Below are the code and all the weights of a small trained network. Each question names an input and a target symbol and asks about switching units off, where a switched-off unit gives its printed mean instead of its output.

import numpy as np


def w(rows, s, z=0):
    codes = np.array(rows[::2]) - 128.0
    scale = np.full(codes.shape[1], s)
    scale[-1] = z or s
    return codes * scale


def norm(h):
    return h / np.sqrt((h * h).mean(-1, keepdims=True) + 1e-5)


def f(y):
    return np.maximum(y, 0)


def softmax(a):
    e = np.exp(a - a.max(-1, keepdims=True))
    return e / e.sum(-1, keepdims=True)


def log_softmax(a):
    a = a - a.max(-1, keepdims=True)
    return a - np.log(np.exp(a).sum(-1, keepdims=True))


def net(x, mask):
    ids = ['ΓΔΘΠΦΨαβεηλξστω'.index(c) for c in x.split()]
    T = len(ids)
    res = E[ids] + P[:T]
    u = 0
    for l in range(2):
        r = norm(res)
        for j in range(2):
            rows = slice(2 * j, 2 * j + 2)
            q, k, v = (r @ M[l][rows].T for M in (Q, K, V))
            z = softmax(np.where(np.tri(T) > 0, q @ k.T / 2**0.5, -1e9)) @ v
            o = O[l][rows]
            res = res + np.where(mask[u + j], z, o[:, -1]) @ o[:, :-1]
        u += 2
        y = f(norm(res) @ A[l][:, :-1].T + A[l][:, -1])
        res = res + np.where(mask[u : u + 4], y, B[l][:, -1]) @ B[l][:, :-1]
        u += 4
    return log_softmax(norm(res)[-1] @ U[:, :-1].T + U[:, -1])


Q, K, V, O, A, B = {}, {}, {}, {}, {}, {}
E = w([
[170,131,108,139],'Γ',
[158,136,127,109],'Δ',
[142,115,170,124],'Θ',
[124,149,123,129],'Π',
[103,153,136,173],'Φ',
[129,151,117,163],'Ψ',
[110,162,153,125],'α',
[116,163,115,136],'β',
[42,154,8,75],'ε',
[148,155,139,189],'η',
[134,151,148,107],'λ',
[122,112,109,120],'ξ',
[138,129,200,107],'σ',
[110,177,140,114],'τ',
[100,154,160,151],'ω',
],0.015)
P = w([
[90,35,89,92],'0',
[172,214,190,50],'1',
[158,201,203,88],'2',
[138,254,168,127],'3',
[151,251,180,55],'4',
[201,179,127,49],'5',
],0.0057)
Q[0] = w([
[147,254,142,142],'L0H0',
[129,171,146,52],'L0H0',
[106,203,97,101],'L0H1',
[143,78,108,192],'L0H1',
],0.0095)
K[0] = w([
[58,17,126,48],'L0H0',
[40,87,1,127],'L0H0',
[148,73,59,110],'L0H1',
[189,156,159,85],'L0H1',
],0.0072)
V[0] = w([
[78,176,103,40],'L0H0',
[68,196,29,164],'L0H0',
[42,11,232,254],'L0H1',
[12,201,229,21],'L0H1',
],0.0054)
O[0] = w([
[123,87,55,144,248],'L0H0',
[11,211,28,99,226],'L0H0',
[251,140,54,173,2],'L0H1',
[49,70,126,255,188],'L0H1',
],0.0081,0.0036)
A[0] = w([
[167,199,85,183,12],'L0N0',
[170,100,104,186,97],'L0N1',
[57,254,145,154,92],'L0N2',
[188,156,104,39,250],'L0N3',
],0.0067,0.0015)
B[0] = w([
[172,244,253,150,149],'L0N0',
[47,134,145,89,137],'L0N1',
[103,42,86,111,254],'L0N2',
[53,135,138,251,193],'L0N3',
],0.006,0.0062)
Q[1] = w([
[143,193,105,150],'L1H0',
[53,117,162,164],'L1H0',
[50,119,248,133],'L1H1',
[145,91,108,103],'L1H1',
],0.011)
K[1] = w([
[132,99,153,120],'L1H0',
[107,146,37,2],'L1H0',
[150,133,44,99],'L1H1',
[156,157,182,240],'L1H1',
],0.0096)
V[1] = w([
[59,165,135,213],'L1H0',
[163,105,189,255],'L1H0',
[103,45,205,87],'L1H1',
[215,168,106,93],'L1H1',
],0.0097)
O[1] = w([
[154,43,2,56,220],'L1H0',
[185,10,203,99,2],'L1H0',
[33,190,225,11,115],'L1H1',
[202,150,127,235,37],'L1H1',
],0.009,0.0052)
A[1] = w([
[90,184,2,54,125],'L1N0',
[170,157,198,99,167],'L1N1',
[124,159,135,32,212],'L1N2',
[143,138,140,121,2],'L1N3',
],0.0086,0.0026)
B[1] = w([
[81,103,190,254,246],'L1N0',
[178,144,126,204,146],'L1N1',
[151,150,83,190,183],'L1N2',
[138,160,124,121,128],'L1N3',
],0.0095,0.011)
U = w([
[138,253,171,166,133],'Γ',
[87,204,222,45,214],'Δ',
[145,94,216,179,65],'Θ',
[74,139,118,189,60],'Π',
[192,113,80,152,198],'Φ',
[159,167,89,173,82],'Ψ',
[106,41,105,76,81],'α',
[99,142,113,153,5],'β',
[97,167,98,118,189],'ε',
[180,148,123,157,115],'η',
[91,75,165,38,153],'λ',
[114,127,169,191,24],'ξ',
[134,100,178,115,168],'σ',
[85,80,107,89,108],'τ',
[178,54,98,116,192],'ω',
],0.012,0.0028)

Each question gives the input, a string of symbols that net reads in full, and the target symbol t.
The units are the heads (2 rows each of Q, K, V and O) and the neurons (one row each of A and B). Each row of codes is followed by its name. A weight is (code - 128) times the scale printed after its matrix; where a second scale follows, it is the last column's (O, A, B and U).
mask holds one flag per unit, layer by layer, with each layer's heads first. A switched-off unit (its flag False) gives its mean, the last column of its rows in O or B, instead of its output. The means were averaged over made-up inputs and are rounded, as every weight is.
A unit's drop is (log p(t) with every unit on - log p(t) with that unit switched off) / (log p(t) with every unit on - log p(t) with every unit switched off).
The circuit of an input: a set's keep is (log p(t) with only the set's units on - log p(t) with every unit switched off) / (log p(t) with every unit on - log p(t) with every unit switched off). Starting from all 12 units, units are removed one at a time, each time the one whose removal leaves the highest keep (on an exact tie, the one counted first), for as long as the keep stays at least 0.8.
units of the circuit, in order: the units of the circuit, biggest drop first
top k neurons: the k neurons with the biggest drops, biggest first
top k neurons in layer l: the k neurons of layer l with the biggest drops, biggest first
which heads matter: for each layer, one digit per head in row order, 1 if its drop is at least 0.15 and else 0, layers parted by /
drop of u: that unit's drop, to one decimal
input Φ Δ α, target Φ: units of the circuit, in order : [L0H1 L1H1]
input λ ξ σ, target λ: which heads matter : 01 / 11
input Δ α σ, target Δ: top 2 neurons : [L1N0 L0N3]
input ω Δ λ, target ω: units of the circuit, in order : [L0H1 L1H0]
input Θ λ Ψ α, target Θ: which heads matter : 11 / 10
input Δ Δ Θ Θ Φ, target Δ: units of the circuit, in order : [L0H0 L1H1]
input Γ α η Δ, target Γ: units of the circuit, in order : [L0H1 L0H0]
input Δ Γ Ψ, target Δ: units of the circuit, in order : [L1H1 L0H0]
input Φ Δ Φ, target Φ: units of the circuit, in order : [L0H1 L1H1 L1N0]
input Θ Π λ Δ, target Θ: units of the circuit, in order : [L0H0]
input α α α β λ Γ, target α: which heads matter : 01 / 10
input Δ Ψ η, target Δ: units of the circuit, in order : [L1H1 L0H0]
input Γ Ψ τ Θ, target Γ: units of the circuit, in order : [L0H1 L0H0 L1N0 L1H1]
input Δ λ τ ξ, target Δ: top neuron in layer 1 : [L1N0]
input Δ λ τ, target Δ: units of the circuit, in order : [L0H0 L1H1]
input Δ τ Γ β, target Δ: units of the circuit, in order : [L1H1 L0H0]
input ω Δ Γ Γ, target ω: top 2 neurons : [L1N0 L0N0]
input α α α, target α: units of the circuit, in order : [L0H1 L1H0 L1N0]
input α Ψ ω, target α: units of the circuit, in order : [L1H0 L0H1 L1N0]
input Γ Ψ Θ Π τ α, target Γ: units of the circuit, in order : [L0H1 L0H0 L1H1]
input α Φ λ, target α: drop of L1H0 : 0.6
input λ Π λ, target λ: drop of L1H1 : 0.2
input Δ ξ σ, target Δ: drop of L1N0 : 0.1
input Φ ξ Δ, target Φ: drop of L1N3 : 0.0
